Below is a small trained network, with its code and all its weights. Each question gives an input and a target symbol and asks what happens when units are switched off, that is, made to give their printed mean instead of their output.

import numpy as np


def w(rows, s, z=0):
    codes = np.array(rows[::2]) - 128.0
    scale = np.full(codes.shape[1], s)
    scale[-1] = z or s
    return codes * scale


def norm(h):
    return h / np.sqrt((h * h).mean(-1, keepdims=True) + 1e-5)


def f(y):
    return y / 2 * (1 + np.tanh(0.7978845608 * (y + 0.044715 * y**3)))


def softmax(a):
    e = np.exp(a - a.max(-1, keepdims=True))
    return e / e.sum(-1, keepdims=True)


def log_softmax(a):
    a = a - a.max(-1, keepdims=True)
    return a - np.log(np.exp(a).sum(-1, keepdims=True))


def net(x, mask):
    ids = ['αβγδεζηθλμξπτφψω'.index(c) for c in x.split()]
    T = len(ids)
    res = E[ids] + P[:T]
    r = norm(res)
    for j in range(2):
        rows = slice(3 * j, 3 * j + 3)
        q, k, v = (r @ M[0][rows].T for M in (Q, K, V))
        z = softmax(np.where(np.tri(T) > 0, q @ k.T / 3**0.5, -1e9)) @ v
        o = O[0][rows]
        res = res + np.where(mask[j], z, o[:, -1]) @ o[:, :-1]
    y = f(norm(res) @ A[0][:, :-1].T + A[0][:, -1])
    res = res + np.where(mask[2:10], y, B[0][:, -1]) @ B[0][:, :-1]
    return log_softmax(norm(res)[-1] @ U[:, :-1].T + U[:, -1])


Q, K, V, O, A, B = {}, {}, {}, {}, {}, {}
E = w([
[6,147,95,38],'α',
[156,194,194,123],'β',
[75,101,202,110],'γ',
[37,115,107,100],'δ',
[96,70,114,66],'ε',
[33,91,74,74],'ζ',
[14,137,86,129],'η',
[84,78,118,58],'θ',
[14,134,77,129],'λ',
[94,189,89,167],'μ',
[48,125,79,108],'ξ',
[112,105,3,96],'π',
[105,186,147,89],'τ',
[50,215,202,142],'φ',
[165,166,86,86],'ψ',
[134,126,210,95],'ω',
],0.013)
P = w([
[151,1,86,205],'0',
[133,158,141,92],'1',
[133,145,142,79],'2',
[129,151,148,71],'3',
[132,155,149,64],'4',
[128,159,144,61],'5',
[122,161,148,60],'6',
[131,158,143,53],'7',
[120,158,151,52],'8',
[123,165,153,44],'9',
[127,162,145,44],'10',
[116,168,150,41],'11',
[118,156,152,42],'12',
],0.0066)
Q[0] = w([
[162,120,160,172],'head 1',
[228,102,113,179],'head 1',
[76,148,115,181],'head 1',
[195,71,113,251],'head 2',
[136,147,105,74],'head 2',
[147,97,97,133],'head 2',
],0.013)
K[0] = w([
[156,169,145,112],'head 1',
[192,211,89,7],'head 1',
[53,155,98,134],'head 1',
[105,168,138,66],'head 2',
[141,108,126,169],'head 2',
[88,119,106,130],'head 2',
],0.013)
V[0] = w([
[100,122,150,228],'head 1',
[112,64,117,137],'head 1',
[79,148,127,120],'head 1',
[1,122,132,125],'head 2',
[127,235,150,49],'head 2',
[138,124,78,201],'head 2',
],0.0095)
O[0] = w([
[142,254,130,148,226],'head 1',
[7,143,120,114,176],'head 1',
[169,150,143,232,185],'head 1',
[73,157,69,120,254],'head 2',
[138,96,88,211,59],'head 2',
[143,155,155,92,213],'head 2',
],0.0085,0.0059)
A[0] = w([
[104,98,186,42,255],'neuron 1',
[102,109,178,88,111],'neuron 2',
[129,151,241,225,137],'neuron 3',
[163,182,49,108,154],'neuron 4',
[134,212,139,176,153],'neuron 5',
[53,115,1,142,147],'neuron 6',
[137,175,106,217,166],'neuron 7',
[108,136,102,201,95],'neuron 8',
],0.0093,0.0069)
B[0] = w([
[139,36,132,183,253],'neuron 1',
[132,123,194,184,138],'neuron 2',
[139,146,80,254,156],'neuron 3',
[139,47,106,63,212],'neuron 4',
[210,77,138,96,250],'neuron 5',
[138,146,101,128,212],'neuron 6',
[168,116,120,122,201],'neuron 7',
[74,127,85,77,135],'neuron 8',
],0.0076,0.0071)
U = w([
[168,215,228,22,187],'α',
[187,56,143,41,55],'β',
[189,61,178,163,218],'γ',
[78,151,86,172,135],'δ',
[87,107,121,121,72],'ε',
[80,137,116,139,68],'ζ',
[122,100,157,98,112],'η',
[94,153,132,115,3],'θ',
[94,86,147,91,87],'λ',
[111,92,64,164,115],'μ',
[82,135,181,178,198],'ξ',
[94,253,191,200,146],'π',
[207,118,182,158,117],'τ',
[98,144,142,112,36],'φ',
[209,231,62,130,225],'ψ',
[61,159,152,85,149],'ω',
],0.012,0.0034)

Each question gives the input, a string of symbols that net reads in full, and the target symbol t.
The units are the heads (3 rows each of Q, K, V and O) and the neurons (one row each of A and B). Each row of codes is followed by its name. A weight is (code - 128) times the scale printed after its matrix; where a second scale follows, it is the last column's (O, A, B and U).
mask holds one flag per unit, heads first, then neurons. A switched-off unit (its flag False) gives its mean, the last column of its rows in O or B, instead of its output. The means were averaged over made-up inputs and are rounded, as every weight is.
A unit's drop is (log p(t) with every unit on - log p(t) with that unit switched off) / (log p(t) with every unit on - log p(t) with every unit switched off).
The circuit of an input: a set's keep is (log p(t) with only the set's units on - log p(t) with every unit switched off) / (log p(t) with every unit on - log p(t) with every unit switched off). Starting from all 10 units, units are removed one at a time, each time the one whose removal leaves the highest keep (on an exact tie, the one counted first), for as long as the keep stays at least 0.8.
units of the circuit, in order: the units of the circuit, biggest drop first
unit that matters most: the unit with the biggest drop
k most important neurons: the k neurons with the biggest drops, biggest first
heads that matter: for each layer, one digit per head in row order, 1 if its drop is at least 0.15 and else 0, layers parted by /
drop of u: that unit's drop, to one decimal
input φ μ ψ φ μ μ φ μ η μ τ β, target ψ: 2 most important neurons	[neuron 1; neuron 3]
input π μ α μ, target β: units of the circuit, in order	[head 1; neuron 4]
input ψ ε μ δ γ μ τ ω μ τ, target γ: heads that matter	11
input π ε μ α μ, target β: units of the circuit, in order	[head 1; neuron 3]
input φ φ φ μ μ μ μ ω, target ψ: unit that matters most	head 2
input φ ω λ ψ π μ θ μ μ μ λ, target ψ: heads that matter	10
input μ δ μ μ, target α: units of the circuit, in order	[head 2; neuron 3]
input ψ ξ β, target γ: units of the circuit, in order	[head 1; neuron 1]
input ψ γ ζ μ β θ, target γ: heads that matter	01
input φ τ φ ζ μ μ μ μ φ φ α π γ, target ψ: heads that matter	11
input ζ μ γ μ φ μ β, target ψ: 3 most important neurons	[neuron 3; neuron 1; neuron 2]
input ψ φ μ φ ψ φ μ λ ω, target γ: heads that matter	00
input φ μ ψ, target β: 2 most important neurons	[neuron 4; neuron 3]
input φ α φ δ, target ψ: units of the circuit, in order	[head 1]
input β τ μ ε α ψ ζ γ μ η ξ ζ γ, target γ: heads that matter	01
input φ μ η, target ψ: heads that matter	10
input φ μ ε β ψ φ α μ μ δ, target ψ: heads that matter	11
input ψ μ φ α ε, target γ: heads that matter	01
input ψ α μ φ β, target γ: heads that matter	10
input φ μ μ μ ζ, target ψ: heads that matter	11
input μ ω φ μ μ ψ η μ μ ω ψ, target β: 2 most important neurons	[neuron 1; neuron 4]
input φ β β μ φ φ φ τ π μ ε μ τ, target ψ: drop of head 2	0.6
input μ ψ φ ξ, target α: drop of neuron 1	0.0
input φ μ μ ε μ φ μ μ ψ ψ ψ φ, target ψ: drop of head 2	0.3
input μ α φ α λ γ ψ τ λ, target α: drop of head 2	0.5
